Look-ups in named tables: a row name and a column name give one cell, copied from the table.

mar =
|  | gonafes | kedov | veg |
|---|---|---|---|
| fofuda | 156 | 134 | 153 |
| teg | 148 | 138 | 144 |
| pakarap | 169 | 130 | 162 |
| nepomi | 218 | 113 | 198 |
| ritulis | 196 | 121 | 180 |
| bol | 49 | 168 | 70 |
| pur | 86 | 156 | 101 |
| vik | 79 | 157 | 92 |
| nitin | 166 | 131 | 160 |
| sememil | 145 | 137 | 146 |
| tef | 133 | 143 | 137 |
| fovud | 124 | 144 | 126 |
| til | 191 | 122 | 176 |

veg of nepomi = 198
gonafes of pakarap = 169
gonafes of nepomi = 218
gonafes of pur = 86
veg of tef = 137
gonafes of vik = 79
kedov of nepomi = 113
kedov of pakarap = 130
kedov of bol = 168
veg of til = 176
kedov of fovud = 144
kedov of til = 122
gonafes of bol = 49
veg of fovud = 126
veg of sememil = 146
gonafes of teg = 148
veg of pur = 101

lesob
columns: zodu, zarugig, sileve, vife, gamef, lavi, dor
moz: [183, 152, 142, 213, 194, 202, 139]
seze: [36, 128, 103, 253, 153, 202, 148]
kalegip: [195, 155, 151, 207, 194, 176, 208]
selus: [175, 174, 143, 205, 194, 202, 208]
bido: [187, 135, 142, 240, 216, 243, 128]

seze, zodu -> 36
bido, sileve -> 142
bido, lavi -> 243
bido, vife -> 240
seze, vife -> 253
selus, dor -> 208
moz, vife -> 213
kalegip, zarugig -> 155
bido, dor -> 128
selus, gamef -> 194
seze, zarugig -> 128
kalegip, zodu -> 195
kalegip, dor -> 208
kalegip, sileve -> 151
kalegip, gamef -> 194
seze, lavi -> 202
moz, gamef -> 194
selus, sileve -> 143
moz, lavi -> 202
Which row has the largest gamef? bido

zeze:
columns: toka, bag, zet, rif, nafaz, sele, nosasi, ridu
gez: [115, 106, 705, 807, 263, 141, 128, 232]
lus: [364, 822, 702, 154, 138, 107, 118, 135]
vaz: [138, 194, 938, 595, 165, 112, 128, 202]
sav: [143, 129, 115, 58, 95, 455, 935, 465]
mun: [132, 165, 918, 604, 173, 116, 130, 207]
fegema: [109, 102, 750, 800, 265, 130, 154, 240]
gekivo: [674, 174, 143, 10, 85, 119, 273, 848]
bik: [228, 125, 131, 14, 58, 246, 797, 743]
dogif: [293, 748, 789, 185, 136, 124, 126, 147]
sitop: [185, 99, 134, 25, 74, 291, 865, 652]
vuluvi: [136, 200, 932, 564, 153, 130, 137, 195]

rif of dogif = 185
nosasi of sitop = 865
sele of sav = 455
nafaz of gez = 263
nosasi of mun = 130
nafaz of bik = 58
sele of dogif = 124
rif of sitop = 25
nafaz of mun = 173
ridu of dogif = 147
ridu of mun = 207
sele of lus = 107
toka of dogif = 293
toka of vaz = 138
nosasi of vuluvi = 137
zet of dogif = 789
Row with the largest toka: gekivo

didotek:
|  | sop | bugafi |
|---|---|---|
| sorazi | 0.29 | -0.04 |
| lat | 0.74 | 0.99 |
| notab | -0.66 | -0.75 |
| madebaz | 0.92 | 0.39 |
| zeg | 0.55 | 0.51 |
| lar | 0.09 | -0.16 |
| mos | 0.16 | 0.20 |
| kot | 0.40 | 0.14 |
| kupo | 0.50 | -0.04 |

What is the sop of zeg in didotek?
0.55
What is the sop of lat in didotek?
0.74
What is the sop of mos in didotek?
0.16
What is the bugafi of kot in didotek?
0.14
What is the bugafi of lar in didotek?
-0.16
What is the bugafi of mos in didotek?
0.20
What is the bugafi of zeg in didotek?
0.51

teved.tsv
	funilir	zof
pel	24801	46608
ruk	32754	75331
suvam	41997	48679
zugul	64878	48979
tifaro	38310	3349
tora	60392	57991
lalamuf	39863	63049
didogu	47397	40202
dazalog	41527	43232
famoz	43058	40698
bil	39581	39068
noda	30935	49569
mupal	61865	51141

zof of suvam: 48679
funilir of zugul: 64878
funilir of ruk: 32754
funilir of dazalog: 41527
zof of bil: 39068
zof of tora: 57991
zof of ruk: 75331
funilir of mupal: 61865
funilir of pel: 24801
funilir of famoz: 43058
zof of noda: 49569
zof of dazalog: 43232

vuro =
	silus	subo	ris	ketaz	retanu
zodudef	-6.72	-3.10	-16.94	14.60	-2.77
rad	-49.22	-11.03	-0.17	-67.61	-32.37
simeka	1.79	-25.92	-16.10	-5.51	18.85
ruzi	-10.67	-37.48	-6.92	-40.99	6.88
gisop	-42.11	-7.35	-7.48	-50.57	-14.59
depot	48.84	49.84	-42.83	-15.94	-21.89
difes	53.02	49.66	-42.97	-10.70	-25.98
bizon	-54.40	4.05	-31.79	-0.95	8.15
kigolo	-50.25	-0.35	-20.43	-11.08	-1.00

depot, ketaz: -15.94
bizon, subo: 4.05
difes, retanu: -25.98
simeka, subo: -25.92
kigolo, subo: -0.35
rad, silus: -49.22
ruzi, subo: -37.48
gisop, silus: -42.11
zodudef, retanu: -2.77

